Below is a small trained network, with its code and all its weights. Each question gives an input and a target symbol and asks what happens when units are switched off, that is, made to give their printed mean instead of their output.

import numpy as np


def w(rows, s, z=0):
    codes = np.array(rows[::2]) - 128.0
    scale = np.full(codes.shape[1], s)
    scale[-1] = z or s
    return codes * scale


def norm(h):
    return h / np.sqrt((h * h).mean(-1, keepdims=True) + 1e-5)


def softmax(a):
    e = np.exp(a - a.max(-1, keepdims=True))
    return e / e.sum(-1, keepdims=True)


def log_softmax(a):
    a = a - a.max(-1, keepdims=True)
    return a - np.log(np.exp(a).sum(-1, keepdims=True))


def net(x, mask):
    ids = ['αγλμξσ'.index(c) for c in x.split()]
    T = len(ids)
    res = E[ids] + P[:T]
    u = 0
    for l in range(3):
        r = norm(res)
        for j in range(2):
            rows = slice(2 * j, 2 * j + 2)
            q, k, v = (r @ M[l][rows].T for M in (Q, K, V))
            z = softmax(np.where(np.tri(T) > 0, q @ k.T / 2**0.5, -1e9)) @ v
            o = O[l][rows]
            res = res + np.where(mask[u + j], z, o[:, -1]) @ o[:, :-1]
        u += 2
    return log_softmax(norm(res)[-1] @ U[:, :-1].T + U[:, -1])


Q, K, V, O = {}, {}, {}, {}
E = w([
[147,47,70,88,87,27],'α',
[192,34,164,59,106,73],'γ',
[129,16,185,136,160,252],'λ',
[166,114,163,248,22,164],'μ',
[215,157,13,2,169,189],'ξ',
[170,229,184,88,147,169],'σ',
],0.0052)
P = w([
[244,107,132,140,85,107],'0',
[157,115,118,73,82,133],'1',
[114,108,131,229,250,60],'2',
[70,160,140,112,104,116],'3',
[130,165,103,251,217,3],'4',
[128,137,157,105,138,178],'5',
],0.0046)
Q[0] = w([
[109,47,40,177,33,169],'0.h1',
[188,215,180,210,243,62],'0.h1',
[204,204,68,210,189,51],'0.h2',
[123,71,100,226,253,147],'0.h2',
],0.0066)
K[0] = w([
[96,92,137,209,130,121],'0.h1',
[85,190,61,74,210,147],'0.h1',
[118,254,119,167,175,37],'0.h2',
[163,247,130,104,132,153],'0.h2',
],0.0092)
V[0] = w([
[147,193,57,119,174,181],'0.h1',
[197,222,84,78,180,118],'0.h1',
[82,209,254,87,215,142],'0.h2',
[68,127,182,191,107,72],'0.h2',
],0.006)
O[0] = w([
[28,106,92,171,119,92,108],'0.h1',
[63,97,149,99,82,218,163],'0.h1',
[167,174,205,113,224,60,4],'0.h2',
[255,84,128,101,115,141,61],'0.h2',
],0.0062,0.0038)
Q[1] = w([
[137,89,126,241,231,158],'1.h1',
[253,101,130,167,8,135],'1.h1',
[42,104,103,169,63,169],'1.h2',
[53,56,46,232,217,137],'1.h2',
],0.005)
K[1] = w([
[65,230,115,90,112,107],'1.h1',
[94,152,126,193,171,99],'1.h1',
[47,163,89,180,193,84],'1.h2',
[64,188,130,254,168,205],'1.h2',
],0.0071)
V[1] = w([
[125,174,147,147,2,148],'1.h1',
[153,138,128,194,160,37],'1.h1',
[104,128,109,153,192,84],'1.h2',
[151,99,129,74,125,71],'1.h2',
],0.0068)
O[1] = w([
[210,78,162,131,175,161,254],'1.h1',
[157,83,36,189,61,181,29],'1.h1',
[226,99,99,88,30,172,36],'1.h2',
[87,99,253,54,46,226,111],'1.h2',
],0.0046,0.0045)
Q[2] = w([
[229,51,131,118,98,111],'2.h1',
[70,238,24,1,180,143],'2.h1',
[188,74,163,181,214,136],'2.h2',
[127,3,92,108,234,48],'2.h2',
],0.007)
K[2] = w([
[179,72,100,134,77,215],'2.h1',
[7,59,138,109,130,56],'2.h1',
[125,108,126,212,166,110],'2.h2',
[214,123,145,253,97,111],'2.h2',
],0.008)
V[2] = w([
[209,109,110,50,208,219],'2.h1',
[216,58,85,36,177,158],'2.h1',
[149,194,186,119,69,254],'2.h2',
[120,129,216,127,20,113],'2.h2',
],0.0042)
O[2] = w([
[134,224,133,116,81,156,255],'2.h1',
[81,218,100,43,116,106,241],'2.h1',
[129,96,124,254,157,99,205],'2.h2',
[108,62,154,179,134,52,134],'2.h2',
],0.0061,0.0009)
U = w([
[131,83,83,68,51,124,58],'α',
[145,95,214,60,77,128,5],'γ',
[130,207,177,138,208,80,192],'λ',
[219,66,112,197,137,141,199],'μ',
[143,248,68,81,122,177,131],'ξ',
[3,139,87,193,111,166,150],'σ',
],0.0069,0.0019)

Each question gives the input, a string of symbols that net reads in full, and the target symbol t.
The units are the heads (2 rows each of Q, K, V and O). Each row of codes is followed by its name. A weight is (code - 128) times the scale printed after its matrix; where a second scale follows, it is the last column's (O and U).
mask holds one flag per head, layer by layer. A switched-off head (its flag False) gives its mean, the last column of its rows in O, instead of its output. The means were averaged over made-up inputs and are rounded, as every weight is.
A unit's drop is (log p(t) with every unit on - log p(t) with that unit switched off) / (log p(t) with every unit on - log p(t) with every unit switched off).
The circuit of an input: a set's keep is (log p(t) with only the set's units on - log p(t) with every unit switched off) / (log p(t) with every unit on - log p(t) with every unit switched off). Starting from all 6 units, units are removed one at a time, each time the one whose removal leaves the highest keep (on an exact tie, the one counted first), for as long as the keep stays at least 0.8.
units of the circuit, in order: the units of the circuit, biggest drop first
most important unit: the unit with the biggest drop
heads that matter: for each layer, one digit per head in row order, 1 if its drop is at least 0.15 and else 0, layers parted by /
drop of u: that unit's drop, to one decimal
input λ λ α, target α: units of the circuit, in order -> (0.h2 2.h2)
input α μ λ α σ σ, target σ: heads that matter -> 10 / 00 / 01
input ξ α σ μ, target μ: heads that matter -> 10 / 00 / 10
input μ μ μ μ α, target μ: heads that matter -> 00 / 00 / 00
input α λ γ, target ξ: most important unit -> 2.h2
input γ μ α μ σ α, target μ: heads that matter -> 10 / 01 / 01
input γ γ α ξ λ ξ, target μ: units of the circuit, in order -> (0.h1 2.h1 0.h2)
input α ξ σ λ, target λ: heads that matter -> 11 / 00 / 00
input μ μ α λ, target λ: units of the circuit, in order -> (0.h2 0.h1)
input μ σ σ σ μ, target λ: heads that matter -> 01 / 00 / 00
input ξ α α α γ σ, target σ: heads that matter -> 10 / 00 / 00
input γ γ μ μ, target μ: heads that matter -> 10 / 00 / 00
input ξ γ ξ λ γ, target σ: heads that matter -> 10 / 00 / 00
input α α λ, target ξ: units of the circuit, in order -> (2.h2 2.h1 1.h2)
input μ μ ξ μ, target ξ: units of the circuit, in order -> (2.h2)
input μ ξ σ μ, target ξ: heads that matter -> 10 / 10 / 11
input λ λ λ, target ξ: units of the circuit, in order -> (2.h2 0.h1 2.h1)
input μ σ μ σ, target μ: drop of 0.h2 -> 0.3
input μ γ ξ, target σ: drop of 1.h2 -> 0.0
input ξ ξ μ γ ξ, target σ: drop of 0.h1 -> 1.1
input λ ξ γ, target σ: drop of 1.h1 -> 0.0
